Rows with their classes:
[  2 -40  43   7  -7 -22 -21   1  -9 -16 -16 -13   1  21  16 -15 -29 -29
  27 -36   1   2 -32 -12   6  -3  -6  14  25   2 -11  -9 -13 -54  -8  23
 -33 -10 -11  13  15  27   2   1  10  -6  15  26  11 -47  -4] | Ganup
[-22 -21  16  18 -10  21 -55  -1 -17   2  25  -9  13 -12  -2  13  16  -1
 -10  14   8   4   2 -22  -3  -6  -1   7   1   2  -9   2   3  11  17   9
   7 -14 -13  -4 -20 -17   7  12   2  -6 -10   7   2 -14   9] | voli
[-19 -10  17   5  -7  -5 -18  -4  -5 -13 -12   3  10 -17   5  14 -15  -8
  17  -8  20  -3  -3  -6 -16 -27  -9  22  23   6  -9   3   5   3  10   8
   0 -34  18   7   2   0  18  14   1   5  15   1   5 -23   0] | voli
[-21  17  10  16  13 -10 -46   3  -7 -10   7  -4  22 -14   4  13  15 -20
   5  -8  -7  -2  -5   9   3  -5 -11  -2   9   5  -2 -19  -1 -24   3  -2
  -5 -24  18  -4   1   1   7  18  -3   9 -13  20 -11 -29  -9] | voli
[-13  -9  14 -11  10 -11   0  -3   2  -3  27  -7  -5  -7  14  21 -28   3
   2   8   5  -7 -17  -8   0   8  28   8  18  12  -3  24   1  35  -1  -7
 -12  -6   2 -12 -10  22   5 -14  -2  32  10  -1  -4  -1 -18] | voli
[-15  -4  -8 -16  33 -60  23 -26 -36  16  13 -20  -9 -10  12  10 -40  -9
  20 -19  -6 -30 -17  19 -88  -4  42   8   7  -2  36   1   7 -36  -5   3
  -2 -11 -12 -15  -9  24  10   4  22  23 -10   1  17  43 -52] | Ganup
[ -9  -7  -2  33   9 -18  11   2 -21  12  21 -17 -28 -10   4   4  12  -6
 -20   4  29  -2  15   9 -10   3 -10   7   4   5  -2   7  13  33  12  -6
  18  -7  11  -5 -20 -31  -7   6  14  -1  16  -8  11  16  22] | voli
[ 11  -7  26  10  20 -32   4 -13  14  -2   3  30   8  -6 -26  16 -27 -33
   9  -9   0 -15  -8  -7 -35  -7   3  -6  16   6 -12 -19   4  10   4  -5
   4 -21   8  -4  -9   1   4  18  16  20  -1   5  14 -42 -29] | voli
[ 17  -8 -45 -34  26 -43  33   5  24  16 -10 -33 -18   9   5 -17  35 -19
   2 -27  15   9  11  52 -16  32 -25   4  -6  22 -22   5 -10  -3 -29  -3
 -16  50   0  -7  10   5 -21  -8  43 -32  15 -32 -14   7  13] | Ganup
[ 23 -12 -11 -20  17   1 -51   8  40 -11 -41   5  -8  18 -29 -23  14  -1
 -12   2  -3  20  14   4  32   5 -31  21 -21  17  -2 -12 -22 -42 -23  15
   3   5 -21  -3  27 -15  -8  -8  -4 -45  -1 -24  -9 -25  25] | Ganup
[ 15   9   4   2  11  -9  -5   7  38  14  14  -5   4  -5   3   9   7  -4
 -11  -8  26  10  -7   0 -16   5   0 -20 -17 -10  -4  -1   5   1 -14 -22
   1   2 -18   4 -22   0  -1  -4  44  -6  -2   3 -19   1 -13] | voli
[  1   1   0   2   1   3 -13  -4 -24  -1   8 -44 -11  13  10 -31  12 -14
  -2 -18   9   5   1  14 -34  17 -29  14 -17 -14  21 -15  -2 -39 -10  32
  11  -7   6  22  -1  -6  -5  -1  14 -41   4  -5  32   5  -2] | Ganup
[ 12  -5   4  -3  -2   9  10  22  21 -14   5 -20  15  10  37  22  34  -3
 -17 -10  -5   3   6  -1  -4  20   0  -3 -10  -5 -19   5  -1  10   1  18
 -23  10  -3  22   7   6   4   6  -2  15   3  -4  -7  -3   5] | voli
[  3  -3  21   2 -19   2  24  -8  -8   8  37 -15  -1  -6  27   7   9  -5
  13  -3   4   8   6  12  19  -3 -12 -22  -3  -4   3  12  -3  -6  16  -7
 -15  13  11  -2 -35   1   2   1   6  -3   4  27 -39  -2  10] | voli
[-11 -17  21  20  17  -2 -38   9  -3  -5  15  -6  21 -19  -6  23   8 -46
   5  -5  -5 -10 -13 -25 -16  -5 -26  -4  -2   9 -13  11  -2 -39  -5  11
 -14 -11  18 -40 -25 -16  -2  28   2   7   0  29 -53 -48  -5] | voli
[-25   2   1   0  24 -10 -24   2   0   0  12  10  17 -21  -1  21  11 -16
   7  -8  -2   1   9  -1 -15   7  -8   7   0   7 -19  13   6 -10  50   3
  -4  -6  15 -13  -8  -6   2  15   1  11  -9 -15  -8 -25  -4] | voli
[ 11   0   3  -2  12 -16  14   9  17  -6 -11  -6 -11   5  27   8  -3 -24
 -12 -10 -18 -10  -5   6 -12  20  30   8  -4  -1   1   4  -2  19   1   8
  -4   1   6  23  -3  18  20   6  -6  10   2 -10   3   1 -15] | disid
[  6  -9 -21 -10   9 -12  47  17  12  13   8  -6  -1 -10   5  -4   2 -18
 -12   2   6   1   5  -3   2  29 -19   5  22   9 -24   5  -4  32  -8 -11
 -34  14   4 -18   3  12   9   4  -4  13  30 -23   8 -19  -3] | Ganup
[  6 -13  -3 -10   9 -13   1  19  14 -20  -9   2  -3   6  -2   2 -16 -10
  19   1  -5  -6   3  -1  43  37  -2  10  29   7 -12   5   6  26   3   0
  -7   3   8   2   3   9   0   3   2  17  13 -15  10 -21  -3] | voli
[  1  14  18  22 -10  16 -24  15  23  -4  23   7   3 -20  20  19   7  12
  -4  -6   4  14  -7 -34  -2  13 -11   7 -10  -5  -6  11  -7  14 -23   6
   3 -18  26  -2 -27 -34   0   6  13  12 -30 -44 -12 -21 -11] | voli
[ -4 -17 -13   4  13 -11 -11   6  -4  -8  -1  -2  -1   0   9   9   5  -5
  -9   6  15   1  22  -3 -18 -14 -21  18  13  13  -3   0  -2  24  -9   0
   7  49   5  -1   5  16   8   5  -4  10   2 -14  -4  -8   1] | voli
[ 10 -14   4   4  -4 -14  16   0   4 -10 -12   9   6  12  -5   0 -20 -34
  -4   0  -5  -5   0   0 -14 -23  10  20  42  23  -1  -9   7  29 -30   0
   6 -12   3  22  22  20   9 -17 -22  16   9 -10  40 -22  -9] | voli
[-23  -4   0   3  18 -30 -44 -22 -10 -21  19  15  29  -7 -11  20  -7 -17
  10  -7   7 -29  10   5 -14   3   1 -18  16  11 -15  -2   7  -4 -29  -9
   4   6  14 -18  -7 -11   7  16 -16  14   4  12  -1 -31  -7] | voli
[ 15   7  -8  32 -19  15  51 -12 -28  22   2  17   2 -10 -12  -3 -11 -19
 -13  -7   8  -4  10 -10 -27 -15  14  -4  15  16 -81  -1   8  14  12 -27
   4 -21  -5   3 -11  15   0   7  28 -13   0  13  33   2 -16] | Ganup
[ 19 -25  -3   6   4 -12 -36  -5  14 -28 -12 -47  -9  31  17 -53  18 -45
  14 -35  25  27 -38  17  24  28 -40  16  14  -1  -8 -21 -12 -78 -52  35
 -11 -29  13  44 -12 -15 -10 -17  61 -63  29  16  35 -68 -12] | Ganup
[-10   5 -19  10 -11   9  16 -10 -11  -4  10  23  11   2   1   2   6   1
  13  11   0  -2  12 -12  23  -2  -6   1  17  -1  -9   8  14  57  22  -1
   4   2   1  -3   0  -8   8  -7 -14  28   8   0   8   4  -1] | voli
[  3  10   6  -5  14  -8 -11 -37   1 -11  -2  -1  -3   3  -2   7  13 -11
 -10  -3 -23  -5  15   6   3  19 -11  13  14 -26  -4  -2 -11   0  -7   0
  -4   7  22 -16  -9  -3  -4  23 -10  11  15   2  18   3  -2] | disid
[ -1   6  -1  13  18 -26  14  -8   0   1  17  27   0 -30 -20  13 -23  -6
  13 -13  27 -20   3   3  -7   4  -6 -20   5  13 -22  10   0  17   0 -22
   1 -14   5 -22 -35 -10   3  20  16  23  -5   6 -16 -30 -27] | voli
[ -3  10  12  18   9  12  10   5   4  17  11  15  -7 -17 -24   5  -8 -38
  -5  -1  13   1 -15 -21 -11   4 -11 -23 -22   5  12  -3 -14 -25   3  -3
  -8 -20   6 -42 -28 -21   6  17  10   3 -13  32  -7 -26 -13] | voli
[  4  -7 -28 -20   0 -12  15  14 -13   4  -9 -33 -51  15  10 -16  21  -9
   6 -22  -9   9   6  29 -24  11 -14  35   7 -16   7   0 -14 -17 -12  18
 -10   2   0  18  23  -2  -2  -6  11 -23  16 -32  27  25 -12] | Ganup
[ 11  -2  -1   2 -10   0  15   9  -1  10   7   4 -17  -7  39  12  -4   2
 -13  -4   0 -13  -6  12 -23   7  20 -22   6  -4  -9  -4   6   8  -4 -14
  -6  -3   0  -2 -16  27  10  -3   3  15 -13  14   0  29 -12] | voli

Rows with their classes:
[ -4  -7   4   8 -14  -6  15  -3  -2  33   5 -13 -21 -16 -16   5 -31   4
   0 -26  10   7  26  -6  30  25  -1   7  31  -3  19   3   9   1  -9 -48
  13  -1   3   6  30   1 -43  50 -24  -7 -29  -1 -54  31  -1] | J
[  2 -20   2  10   0 -30  -4  -5 -31 -51  -7   7 -21 -34 -31  12 -71  16
  16 -40  31   6  60 -19  24  28   5   9  55 -14  29   6  12  -2 -10 -83
   8  -1   0  -8  31  -9 -29  14  -6  -1 -58  25 -44  50 -33] | P
[  2  -5   1  13  -2 -24  -7   6 -22 -25  -5   1 -10 -25 -17   5 -42  10
  13 -28  27  -1  41 -13   7  25  -6  13  35 -13  20  11  11   4  -6 -65
  -5   1  -2   1  20   2 -30   2   6  -3 -33  16 -30  30 -18] | P
[-27  -5  10  -5  10 -12  66   0  -3 -75  -8   5  13 -43 -15  11  43  15
 -19 -33 -39 -17  -1   4  22  13  -2  10  86  22  11  26 -30  14  -7  -2
  13 -25   9 -11  37 -15 -32  35 -17   5 -27  38  12 -91 -25] | J
[ -9   0   4   6  -7  -3  36 -10   8  42   5  -8 -24 -19  -9   1  -9   1
  -5 -30  12 -31  20   4  23  18   2   8  41   5  19   3   5   1 -18 -42
  15  -3   4   9  28  10  10  51 -43  -9 -21   2 -29  12   1] | J
[ -6  -9   4   3  -4  -6  34  -2  -1  29   5   4  -8 -17  -8   2 -27   5
  -3 -11   1  -3  11   1  29  13  -4   5  38   8  15   4   2  -1  -8 -24
   6  -4   5   3  28  -8 -24  46 -30  -3 -21   2 -20  15  -5] | J
[  3  18   3  -8   8 -19  21  -6 -13  -2 -12   1  37 -13   8   0  15 -17
  -4 -38  44  -5  37  -3 -35  13   9   0  64   4   4  14 -12  28   2 -66
   3  -8  10  19  13  18 -42 -31   8 -18  -8  20 -10 -41  15] | K
[  2  -1  11   2   1  -8  42   8  -7  23   9   2  21  -2   2  -2 -49  -5
   0  -4  -1 -32 -14   0  17   6  10 -16  48   5   3  -9 -27   1   4   7
  -2   9   3   7  24  -5   9  13 -19   6  -5  -3  -7  10   4] | K
[-23  -6  12  -5  17 -11  67  -1   5 -75 -11   8   7 -46 -12  17  51  19
 -23 -26 -50 -25 -11   7  23  11  -5  11  88  25  10  24 -28  11 -10  27
  18 -24  11 -19  33 -19 -32  53 -29   7 -25  44  10 -92 -36] | J
[ -3   2   0  -2   5 -29  17  -3   9  27   5   4  22  -9   2   2  11 -13
 -24 -16   1 -19  12  -1 -20   9  -1  -2  44  14   0   8 -12   8   8 -39
   1   9  15   9   5  12   8 -18   5  -8   7   7 -15 -18  10] | K
[ -4 -18  -3  -1  13 -11  23  11   0  16  18  21  19   7   7  13 -66   8
   8  10   0 -30 -26   2  24  -7   7  -2  60  14   4  -9 -27 -35   1  42
   4   5 -11 -18  -3   0  54  18 -24  15   0 -14  11  35  -3] | K
[ -4   2  -5   6 -10 -20  32  10  15   8  -1   9  10  -7   5  -8  -4  11
 -28  -4 -39 -24  -8  -3   8  10   1   6   3   8   0  -1   1   2  18  -9
  -2  15  19  24  11  -1  19  15   3  -1  14  -3  -7  -9  11] | K
[ -4 -19  -9  21   4  -9  12   9  12   6  20  20  10  10   5   3 -50  16
  -5  18 -30 -28 -32  -6  21   5  -2   0  15   9  -2  -7 -17 -15  12  46
   2   9  -3 -10  -1  -5  65   4 -11  12  11 -19  18  35  -4] | K
[  1  10   1 -12  14 -17  10 -14 -16  17   4  -5  39  -1  10   2 -11 -19
   1 -23  65  -3  31   2 -31  12   8   0  92  13   9  11 -18  17  -5 -51
   8   1   0  -3  14  22 -25 -16  -6 -13  -9   7  -6 -15  11] | K
[ 10  20   7  -5   5  -9  50   5 -16  -8  -4  -2  34  -7  -1  -4 -16 -20
   1 -15  13 -17  12  -1   2  15  12  12  48  -2   0   2 -10  21  10 -32
  -6  37  12  22  20  -8 -31  -2  -4  -4 -18  12 -12 -33   9] | K
[  1  10   1   1   3 -28  -2   3   8   2  -1   9  12  -5  13  -2  10  11
 -14 -12 -18 -20   3  -5 -16  14   1   0   7  11  -5   4  -3   4  12 -25
  -2   7  18  13  -8  10  30 -26  18  -4  16   4   1 -19   3] | K
[ -2  -1  -2  -9  13 -16  16 -27   1  38  12   6  22  10  12  11 -23  -8
   2  -7  40 -18  11   1  -8  20  -3   4  76  17  12   6 -20  -5  -5 -28
   9   1  -2  -4  -1  24   1   9 -24 -10  -4  -3  -7   9  12] | K
[-11   7   3  10  -6  -1  37 -12   6  46  -9 -17 -17 -17  -4   6   1  -6
  -2 -31  28  11  28   2  13  17  -6  14  41  12  19  12 -12   7 -18 -53
  15  -7  15  12  35   8 -66  56 -43 -18 -20   3 -31  13  11] | J
[-10 -24   2  11  -3 -16  -1  -4 -12 -40  -5  12 -19 -27 -24  10 -44  30
   2 -24  -6   3  30 -13  26  17 -23  13  41   2  21  11  -2  -9 -11 -41
   9 -11   0 -13  17  -7  -4  24  -3   6 -35  20 -20  28 -35] | P
[ -2   5   1   1   4 -21  37   8   2   5   6   3  22  -9   5   0 -31   3
  -9  -4 -16 -30 -12  -3  15   9   5  10  37  10   1  -2 -16  -3   8   0
   2  14  14  11  10   1  20   2 -12   4   1  -4  -1  -6   2] | K
[ -4   5  -3   2 -14 -22  28  -3  18  29  -2  -2   4 -11   9  -8  19   6
 -25 -20 -14 -16   1  -5  -7  11  -7   1  10  11  -6   7  -5   3   5 -37
   1   3  16  21   6  12  -2   9  -2 -13   8   0  -6 -22   9] | K
[  3   8   2  -8  13 -32  23   1 -11  -1   0   0  37  -8   8   5  -8 -12
  -6 -40  29 -18  27  -5 -25  15  16   8  71  13   6   7 -21  17   6 -48
   1   4  11   9   8  12  -2 -28   1  -5  -4  13  -8 -29  10] | K
[  1  11   8   2  -4  -8  47  13  21 -10  -2   2  26  -7   5  -8  -1  -6
 -11  -5 -21 -24 -11  -2   4  10  11   7  20   4  -9   0  -6  12  15  -3
  -6  10 -20  20  20  -5   1  -5   0   2  -1   8  -2 -24   5] | K
[  7  -7   2   4  -1 -11  30  -1 -25 -13  -5   3  11 -13 -14   5 -48  -4
  14 -25  28  -4  26  -9  19  21  11  12  62  -2  17   4 -12   4  -5 -44
   8   1   0  -1  30  -6 -32  18 -21  -1 -34  13 -19  13  -9] | P
[  2  13   4   3   2 -12  51   1 -17  11 -10 -14  15 -19 -12  -1  -8 -18
   5 -26  25  -7  22   0   8  14   8  12  56  -5  12   8  -7  18   0 -46
   4   3  11  20  38   3 -57  10 -27 -11 -24  13 -26  -7   5] | P
[-17 -11   2   9   0  -7  29 -14   3  -6  -3  -1 -25 -28 -12  11  15  21
 -16 -35 -15   8  19   3  29  15 -13   3  53  11  21  19  -5   2 -23 -40
  16 -16  -1  -6  27  -4 -48  57 -32  -4 -25  20 -11 -27 -16] | J
[  4  -1   4   8  -8   5  24  -5   4  37   3 -14 -15  -4  -6  -2 -15  -7
   3  -2   9  11  10   0  19   2   2   4  -7  -3   4  -3  11  -4  -8 -31
   8   0   3  11  22  -1 -31  44 -29  -8  -7  -3 -25  22  10] | J
[ -2   4  -1   1  -2 -37  10  -4  16  26  -1   4   5   4   8   0  21   7
 -25 -34  -1 -18  24  -3 -21  17  -6   5  29  10   5  15 -11   7   1 -69
   4   6  15  17   7  25  -6  -9   9 -17   8  11 -16 -20   9] | K
[-11 -20   1   6  -1 -36  29  16  17   2   9  20  20  -5   2   3 -22  18
 -49  -6 -51 -41 -18  -2  11  13  -3   8  26  14  -6  -4 -21 -10  16   6
   2  10  14  16   2  -1  59  -4  11   8   9   0   4  -7   0] | K
[  5 -21  -1  10  -4 -16  11  -8 -14 -31  -2  16 -20 -29 -24  11 -52  21
  10 -33   3  -5  40 -11  32  20  -6   8  44  -7  26  10   8  -5 -13 -56
   9  -7   3  -6  27 -14 -20  28  -3   5 -44  16 -32  37 -22] | P

Rows with their classes:
[  3   7  -1  17  11  -3  -3 -23  18  23  -3 -18   5 -17  14  -3   0 -25
   6  24  -8 -13  10  -4 -11  -2  -4  12  -8  -3  -9 -34   4   7  16  -2
 -29 -14   1  -2   7   0   2   1   2  -4   4   7  19  -1 -18] | Gumeg
[-26  10 -10   6   7  27  14   8 -28  -7  -1   2   3  26 -27 -11   0   1
   6 -60  -5  -2   3   9  34  -4  -6   9  15  22 -45  17   3 -27 -20   7
 -43   0 -57  21  12  -5 -11 -61 -71   9  19  27   3   7   3] | konif
[  3   4  -4  -6   6  -4   5  33   3  -1   6  -3 -10   7  -8   6   1  80
  -2  12   2  12   8  14 -22  38  -4  -9   1   9  -3  -3  -4  14   6   7
  -2   7  -6  -1  -1  -1  -4  39  -5   5   8  -5  -8  -3   1] | Gumeg
[  0   0  -9   3   7 -12   7  17  20   7  -6  -1 -12 -17 -17  -2  -2  12
  -1   8 -15  11  12   8   5  20   3 -29   9   3  -5  10   7  17   2   3
   7   9  28  -1   6   5   8   2   0  13  -7   5  -8   8  -5] | Gumeg
[   7  -19    8   -7  -11  -39  -20   12   28   62  -15   -3   18  -19
   36   -6   17   -9    1   80   22  -38    3   -2  -50   35   -1   25
    0  -10   61   12   -6  -12    3   -8 -102   -7    2  -11    2    6
  -10   79   77  -11  -15   34   85    3  -38] | Gumeg
[ -3   4   6 -17   0  19   1 -18  -6 -40   1   9   0  -5  -9  15 -19  11
 -12 -79  13   7 -15   3  19 -21   5  -1  -9 -16  18  -9   4  11   5   3
  20  -5  11  11  -1 -10   3 -34 -31   5  16 -12 -40  -1  14] | konif
